Each row has a class, written as a number after it.
[  57   64  -18 -322   37  179  160   20 -254   87  -57  235  390  156
  469  410   76  150  184 -252  202  384 -139   45  189  153  418   58
  -76 -467 -118 -322  -73   17  166 -112  162    2  207  107  127] => 7
[-410 -105 -389  671 -244   61    4  230  221   38   98 -407  143 -106
  267  292  118  176 -375  248 -247 -187  215    2   89  318 -266  211
  278 -117  -33 -312  138   54 -190 -119  390  355 -312  -66   26] => 8
[-146  151  -66  -23  356  372  176   95 -180   63  374  269   44  -95
  209   30  185  -14  192  207   99  104 -173   40  414   98    7  259
   17 -167  -66 -216  -13 -160  125 -231   45   44   11  102  127] => 8
[-433  201 -239   34   69 -197 -125    2  376   35  124   22  411 -144
  326  -14  397  168  -72  287   -4  382  210 -102  376   13 -124  230
   36   53 -115  -78   64   57   92  119  352 -452  122 -320   -9] => 5
[ 210   19 -193 -339  141 -254  -54   84  192  261 -195  138  141 -344
  105  -18   30   72 -131 -249  -76  160   50  310 -173   50   -7 -246
   80  216  -24  -58   13  141   97 -459 -307 -233  180 -456  -79] => 5
[-200  218   54  285  479 -116  263   -4 -302 -374   37  152  201  328
  362   70  208 -224  527  551 -112  697 -248  244  438  -54  279 -147
  -96 -344 -370 -174 -283   -4  -59  160   33  329  120  493   51] => 1
[  64  124  121 -204  155   97 -274  -60    6   45 -207  -16   94  -96
  -82 -117  -74   63   -5 -143   54 -146   65 -111  -61   77   20  -96
  286  366  142   38  -29  -30  218 -552 -124   71  -64 -297  -79] => 1
[  11   91 -322 -410  189   -2   44  357   -4 -119  142  -84   58  198
   -7 -118   40  141  166  313  116  -81  -60 -171  -39   52   52  274
 -168  -71  255   25   77  -87   53 -348  155  -96  -95  278  -66] => 2
[-325  318 -147  496 -315 -264 -379  116  -35  235  373 -266  455   14
  520 -213  171  240  -56  122   45  244    2  121    5  148   85 -235
  -14 -191 -237  -11 -116 -300  262  162  233 -208  -54 -181    5] => 3
[-292  141 -289  459   93 -181 -316 -325  210 -132  218  -56  110  -24
  313 -306  481  290  -18  389   14  -11  112   46  150   25  116  -85
   16  -37  -44 -109  -66 -165   -2   22  231 -214 -121  -35  -12] => 3
[-322  231 -405  461 -115 -172 -331    9  177  186  261  -97  225  -30
  245 -181  452  216 -100  239   70  201  -38  101  138  203  -74 -101
   30  126 -124 -124 -209 -214    4  -47   63 -159 -146 -109  173] => 3
[ 104  -82  -70  -22   32 -211 -202 -105  133 -116 -200   21 -140  192
  -53   77 -184    2  -61   22 -187 -239  171   26  -90   33  135 -194
  238  235  249   57  -49  112  -20 -296  -77   -8  -54   91  -81] => 7
[ -60  131 -186   31  369   97  124   40   23 -173  271  262  272  124
  278   73   81 -120  249  271 -101  194 -130  249  400   82 -115   91
  142 -402 -435 -300  -67 -116   66 -312  -51  225 -101  368 -118] => 8
[-138   52 -581  222  381   88    8  -70  655 -292  252  -62   93  173
  -23 -170  244  678 -172  871  387  -13 -258  202  335  420  -33  313
  199  -92   50 -225 -145 -146   24 -305  571  -74 -387  407 -176] => 1
[-146   80 -140  135  294 -324  -13  -67 -222  239 -303  216  652 -782
  522   44  265 -345  114 -330 -221  565  -49  126 -389   54 -291 -197
 -421 -169 -156 -179   52 -194   20 -684 -278  477 -182 -364 -114] => 5
[ 167  -11 -191  135  396  301  111  505 -145 -150  -77 -228  290  293
  164  343 -125  111  123  231  -37  223 -186  252    3  429    2  387
   65 -259  152 -179  -89  165 -107 -612 -197  481  -20  109 -103] => 5
[-177 -218 -328   15   36  120  123  265 -273   71  112  448  376  275
  369  136   78 -392   52  -24  -78  227   14  226  436  459   21  795
   -4 -459 -445 -409   71   59  219 -576  276  226 -114  -61   -7] => 3
[ 245 -253 -176 -223   -1 -241   91  -43 -170  256  -55  140   56  -37
 -237 -339 -113 -231 -127   34   84 -296   28  135  -78  156  -76    6
  192  -27 -129  -71  200   39  174 -778 -102  -91 -166 -378  -35] => 6
[-258  181 -213 -215  296 -169   24   69  216 -446 -110  147  485  211
  151  291  -18  -73  141  216 -207  479   39  -86  243   72  123  386
 -122  -65 -109 -220   14   33  311 -289    2   49  141   84 -280] => 1
[-279   49 -224  656  -31   21 -205   40  298  129  247 -349   16    0
  266 -141  532  430 -353  364   47  -61  258 -156  -88  246  -19 -118
   41  152  303   56   60 -126  -10  172  170 -283 -166 -153  159] => 4
[ -98  142   60  270  266  201 -265    8   64 -198  -24 -133 -114   90
    9 -186  365  184  -90   20   42 -405  200 -100   73   -2 -167  227
  319  424  414  111  -10   -2  -12  -18  163 -151 -158   46   22] => 1
[  87 -295  -28 -254  -30 -102 -113  -19 -408  203  119  148  181  -86
 -320 -198  -99 -152 -131 -144  251 -286  -58  139   69  287  -41  126
  258  -67  -39 -212  214   59  324 -746  -97   86  -78 -244  -81] => 4
[ 258  -54  -15 -229   48 -285 -268 -267 -300  165  149  326   52  111
  -48 -426   74   15   31  -74  235  -87 -127  371  130  156  221 -337
  214  234 -121 -142 -123 -111  263 -643 -188 -305  -30 -167   73] => 3
[-436  -25 -148  396 -128 -105 -373 -149  107   13   96  -81  282  114
  263  -50  285  244 -178  101   43   70  147  109   55  362  -28  362
  107  191  265  -18   24 -139  148   84  353 -229 -109 -329  -28] => 4
[-405  361   38  175 -130 -294 -446  108  181 -138 -327 -472  505   81
  388  223  250   64 -101  254 -399  385  339 -406 -275    9 -400 -100
 -281  589  170  208  -97 -122  -83  104  363 -143   38 -341   21] => 3
[-629  258 -329  -16  102 -251  -97 -140  481   84  131  -13  825 -648
  151  -95  694  325 -340 -130  276  389   17   64  133  163 -284  158
  -85 -128 -456 -455   87  -59  340 -371  110  -25  101 -450 -243] => 1
[-410  198 -308  142 -242 -171 -449  -77   79   60  127 -198  338  -14
  134 -152  339  224 -259  257  -11  139   83  134   42  199 -143 -177
  186  119 -325 -258  149 -138  106 -307  -21 -232   31 -359  -22] => 7
[ 174  -37   91 -318   34 -230 -280 -118 -140  112 -332  -20  183  -55
  -55 -190    9  -31  -30 -271  -27  -46   70  224 -179   22   24 -144
  104  281   65   83   66   53  199 -652 -254 -160  -11 -412  -54] => 2
[-348   83 -318  337   76 -105  -77  -12  246  291  194  -88  214 -252
  128 -247  415  186 -102  150   84  142  -41  360  196  123  -73   -5
  129  -18 -122  -45   44  -79  106  -68   -6 -148 -149 -290   44] => 4
[  -9  153  271 -261  -51 -375 -166 -639 -177    8   68   42  201 -348
  -91 -301 -267 -215  146 -291  -54 -111 -105   29  -34 -316 -172 -486
  131  -63 -440 -195  164 -107  313 -272 -381   86  149 -365 -354] => 1
[ 291  103  404 -585  -36  -58 -185   65 -357  195 -424 -158  178 -291
  -37 -112   48 -169   63 -361   20 -106   43  -84  -65 -115  -36 -272
  105  362  147  256  -16   88  142 -470   84  152  219 -208  119] => 3
[-636  110 -590   58 -243  195 -247  356  207  149  664 -232  422  202
  302  167  442  347  -55   92 -343  344  130  106  238  509 -205  411
  191 -425 -538 -507   13 -112  184 -281  191  244 -229 -314   65] => 7
[  93  386   74  128  302  202  216  210  -40 -294 -194 -169  402  385
  462  468   35  122  391  199  -65  520 -272   30  -51  115  -31    6
 -272  -98  -23  -79 -260 -199  -53 -184   29  142  -34  327   73] => 7
[ -85   47  -67  -22  361  308  146  152  -95 -224  155  176  114  219
  166  192   83   10  214  312   96  128 -169   69  306  248  -34  477
   35 -188  -62 -282  -18   13   85 -396   -4   74  -42  161   17] => 7
[ 226    0   26 -176    4  -28 -305  139 -212  292 -146   88  124  -57
 -218 -283   30 -110  112 -109  210 -122  -20  153   96  151   58   96
  259  221  -33   91  -27    9  249 -681 -145  -81  -64 -206  111] => 4
[ -10  142 -140  177  380  209  139   72   -1 -271   57   18  143  388
   93   24   66  243  132  327  122  -30 -139  153  173  222  193  429
  -73   30  244   -1 -173 -160  148  -38  144  -88 -139  331  -12] => 6
[  18   15 -125  197  723  675  680  299   80 -238  -74   -2 -105   72
  291  363  172  186  135  269   15 -121   45  153  355  121  255  525
  176 -124  442   68  -12  127 -158  350  231  199   52  483  -30] => 1
[-297  147 -147  339   -6  -73 -312  -60  195 -191  284 -161  108  100
  320   11  339  227  -97  335  -86  227  105   32  192  213  -75  125
  143   -4  -38  -16  -67  -62  -13  -52  146  -31 -151  -23   53] => 3
[ 107  128 -432  253  197 -285 -279 -387   61 -327    6  138  585 -152
  510   45  506  270   47  317   42  761  -63  619  110  133  223 -144
  -29 -430 -474 -259  -37  -86  -56 -405 -211 -217   98  -86 -230] => 0
[ 258  102   79 -262  106 -255  -61  -71 -145  141 -117   49   85 -140
   30 -261   -2  -77   62  -33  167   65  -81   54   35   41  107 -150
   83   67  -80  123  -55   17  237 -627 -104 -113  -55 -155   60] => 2
[  80  156  -87  444  294   -9 -362 -250   18  163   31   16  -81 -138
  339 -177  535  291  227  176  194   88   11  420   36  119  253 -267
  132  203  113  154 -327 -153 -241 -169 -206 -257 -123  -64  359] => 1
[  75   62  356  102  348  795 -165  146 -336 -131 -212  241  407  186
  171   94  430   98  345  135  270  259 -216  102  332  193   64  531
  145  -81  328  -51 -316 -111  152 -279 -139  317   15  237  179] => 2
[-290   90  -88  394  145 -170 -180   -8    9  169  286  -62  106 -171
  167 -292  385  191 -131  323   90  -60  316   61  151   37   98   80
   18  120  -43    0   77   37  -34  -11  -99 -404 -101 -383  192] => 4
[ 249   88 -344 -381 -166 -148  -83  240 -242  420  280 -143 -132  440
  -29  245 -190 -129  281 -179   24  100 -399  133  179  233   70 -388
  205 -182 -219    0 -221  -53  173 -373 -112 -178 -127   38  500] => 8
[  -4  -19  147  261  178  340   20  294 -129 -242 -205  105  458   99
  377  191  123  -38  167  109   33  249  -68   30   55  280  -94  345
   13 -102   97 -298  -87  -38   27 -316    1  451   54  210 -145] => 5
[  67  111 -131  -48  318  288  150  159  -37 -268 -154  140  307  142
  304  359  105   52  172  215   53  353 -117   26   95  175  116  303
  -87 -123  138 -111  -79  -45   37 -256   42   96  100  196  -69] => 6
[  87 -169  220 -264  -33 -246 -217   16 -340   92 -177  108   48  -93
 -167 -327   -7 -358  -26 -344 -111  -80  272  -50 -129   20   45   54
  203  270  119  195  224   81  175 -640 -292  132  -71 -305  -99] => 8
[ -20   60  224   78  343  200 -134 -152 -144 -384 -184  104   51  146
  226  140  125   96  221  125  -22  132   45  130   41   22  169  183
   28   37  277  126 -153  -10  -75  -88   24  185    2  311 -111] => 2
[-177  410   57  578   81 -360 -185 -146 -105  121  338  -34  393  -43
  533 -294  224  263   52  533  189  512 -101  388  334  122  196  -90
 -151 -106 -458 -112 -214 -205  105   56   62 -346   86  -82  140] => 3
[-205   92 -469  416  -39 -151  -82   43  243   28  150 -181  291    6
  164  -69  431  335 -135  334  183  196  -47  156  152  252   60  -40
  138 -240 -123 -154  -86 -138   42  116  313 -174 -126   57   92] => 0
[-218  134 -340  226  -57 -177  -96   89  230   75  157 -201  171   70
  291   49  349  367 -176  179   -1  298  -29  230  -38  180   84 -118
  -72   50   24  -67 -119  -50  -13  139  -24 -254   67 -110   71] => 8
[-147  108 -483  303 -104 -571 -101 -128    6  260  209   26  360   42
  301 -272  348   54 -130  134   29  336   10  266  133  260  114 -182
 -119 -206 -435 -169  -40 -239  180  -35   97 -389 -152  -53  172] => 2
[ -31   96   85  -81  472  166   59 -262  100 -248 -267  204  235  -68
  258  -48   94  111  136  -99 -134  131  -15  217  -95 -103  -16   56
   -3  -29  113  -91   74 -158   12 -128  138   88   36 -141 -348] => 8
[-430  238 -172  236 -181 -107 -443  173   44  273  -63 -210  674 -306
   25  -13  403  303   58  134   77  465   64  117  229  118  -47   52
  410 -165 -188  -80 -193  -29  104  398   90  167   88  -89  104] => 5
[-134   65 -321  773   35 -503  -69   71   86   50  -99 -135 -112  351
   51   47 -144 -289  104  318  -53   74 -175  -96  182  234 -101   11
   20   58 -114  -69 -215   -2   93  -84  219  -91 -429  209  293] => 6
[  49  381  -96  -31  542  386  224  -64  141 -122  117  128 -101  157
  155  -57 -189   75  385  334   93 -154 -331 -170  274 -137  128 -138
   66 -209  -28 -123 -170 -261  139 -118   64  111 -188  308   22] => 1
[ 179   70   38  -91   57  -97 -124 -230  103 -187 -136   18   20  268
  134   -3  -32  118   86  -42   70 -109  -80   68   29   93  216 -161
  117  264  158   69 -258  -18  141 -480   46  -67 -110   -5  -13] => 3
[ 235  -31    3 -219  -48 -179  -18 -222 -229   73    5  185  -19   10
  -35 -114 -192  -75  -81  -94  105  -77 -113  132  -81   32  155 -200
  103  -50   -6   37   10  -36  187 -455 -151    4   30  -51 -108] => 3
[-338   12 -281  281   15 -126 -194  127  550   37  131 -344  -74 -135
   98 -281  343  385 -253  255   20  -73   99  225   74  219 -163   22
  362   89  -55  -94   57  106  -77   79  188  -42 -194 -247   -2] => 6
[-180  286 -101  107  233  -57   14  -12 -118  -92  434  216  -59  184
  288   82 -265  -42  188  291 -121  209 -118  104  249  175   81 -179
  226 -206 -397 -205 -108 -177  180  -60  -13   56  -94  252  -58] => 7
[-545  175  197 -341   37  351  318  133 -257  629  358   55  552 -671
 -163 -649  414   39   54 -247  561    3 -459 -444   94   20 -212  131
 -281 -303  156 -197  245 -494  814 -250  362  284   37 -363    8] => 5
[   5  320 -203   21  342  268  296  216 -191 -205  210   93  305  269
  111  347 -118    5  311  391  203  297 -374    6  263  209   -7  342
 -106 -371 -225 -228  -98 -160  159 -411  -89   75   22  378   -1] => 5
[-179  209  -63  484  216   19 -145  -26  281 -114  127 -175  -30   -3
  214    1  169  198 -106  250  -31   40   51   28    6   88  -33  -58
   75   73  103  119 -117  -55  -39 -138   35  -11  -95   -4  -68] => 8
[-413  152 -179  360  384  274  -99   -7 -118   22  199  255  175   62
    4  135 -139 -165  286   63 -318  187 -220  317  253  101 -246  243
  246 -275 -277 -278 -151 -236   46 -324 -158  564 -451  -17  -28] => 8
[ -22   37 -273  297  -90 -282 -206   72  150   90  235  -31  251  101
   79 -287  354  262 -107  431  222  265 -146  294   -3  177   64  -58
 -149  -93  -91  -67 -163 -109   17 -331  -60 -263 -137 -155  129] => 4
[ 376  139  143 -157  -76 -324 -251   52 -250  252 -319  -62   93   48
   83   73 -474  -86   -5 -120  -30  114    9   25 -259  101  127 -178
  -84  205   37  246  -51   24  155 -498 -238 -115   26 -105   60] => 5
[ 213  167  108   77  451  325   31  234 -222 -608 -327  -23  497  505
  219  399  130  268  154  130   90  312   75   34  119  326  304  697
   19  -13  187  -68  -94   58  144 -386   40  114  -88  367  -82] => 4
[ 143   48  208 -493 -340 -122 -554  -99 -145  258    2 -183   92   86
 -290 -233 -351  114  114 -121   -3 -235  154  -47 -298  -75   39 -274
  174  537  136  183  -37  -25   86 -530 -572 -149   80 -566  -85] => 6
[ -60  -14 -542  337  369  -19  514 -256  426 -593  292 -144  266  501
  157 -117  514  532 -231  734  157 -550  371   44  495  147  306  402
  200 -273  -92 -398  354   44  152 -352  512 -702    4  246 -208] => 5
[ -85  140  206 -214 -235 -174 -759 -289  209  -46 -303  135  600   11
  -72 -111 -264  -57  117 -167 -192   84    3 -116 -123    8 -313  -54
   90  433   17 -135 -165 -234  358 -731 -246  148  -71 -440 -276] => 5
[-197   21 -466  491    6 -146 -153 -141  388  179  186 -149  131  -31
  175 -238  500  264  -32  288   19   97  -78  312   84   96   92 -279
  -16 -140   74   47 -134 -217  -50  182   95 -149 -140   -9  102] => 4
[-173   18    8   40  429  282  144 -124   -7  -72  -31  143  530 -237
  205  204  227  164  203   81   59  455 -120  287  313  -35   -3  431
 -122 -456 -170 -384   96   63   33  -64 -127  266  199    1 -232] => 1
[-122  234 -253  217  188  -60 -241   74  338  -27  152 -214   72  -62
  240 -144  411  354  -91  259   61   27  100   37  133  174  -34  -48
  126  282  189   70 -150 -124  -91  -75  152 -328 -190 -117  195] => 2
[-338   83 -488  361   61  -58 -154   69  257  197  471 -119  -72  184
    2 -335  280  380 -310  321  163 -203   58   65  290  391   49  200
  133  273   40 -197  -24  -92  243  -80  202 -542 -114 -236   82] => 2
[-285  187 -155  277   39  -19 -440 -296  123  -19  105  -62  368   15
  252  -73  488  358  112  333  185  154   -7   94  243  141  145  -19
   56  153   17 -102 -249 -179  122 -117   90 -343  -31 -262  184] => 1
[ -95   42 -284   55  277  175  128  291   76  309  396 -169 -354 -116
   20 -291  356  249 -233  243  329 -271   96 -158  232  206  189   77
   46  139  215  118  103   87    4 -124  206 -292  -71  -15  248] => 1
[-381  224 -496  399  283   95 -214  188  581  179  195 -143   77 -252
  104 -190  472  512 -157  433   34  -16  223  129  332   47  132  207
  144  151  -63  -83  -59  116  -12   26  -73 -491 -161 -389  157] => 7
[-286  422 -443  -96 -588 -549 -227  279  427 -393  204 -171  655  656
  496  158 -191  263  -76  248 -632  724  328   87 -120  -88   67 -406
  315 -311 -735  -70 -229 -127   -9  899  -77    0  -90  140 -379] => 3
[-175   35 -120  338  291  251 -207  -99 -421   95  434  336 -227  345
   76 -330  188  -51  517  265   70 -125 -220  260  430  297   63  241
  306   75 -220 -379 -204 -260   81 -309 -252   54 -546   28  432] => 4
[ 364    9   43 -526   87 -475 -219   43 -271  228 -216  -14   31 -110
  -91 -229 -293 -174  107  -54  -84   95   26  151 -268  -93  -16 -402
  130  191 -140  172  148  167  169 -770 -311 -115  -44 -342 -142] => 4
[  79  113 -158  193  386  144  147  141 -157 -145  -14  194  174  303
  220   70   66  -74  233  185   -6  191 -119  301  179  173  135  243
   48 -198  -86  -68 -113 -103   72 -219  -16   45  -88  273   -5] => 6
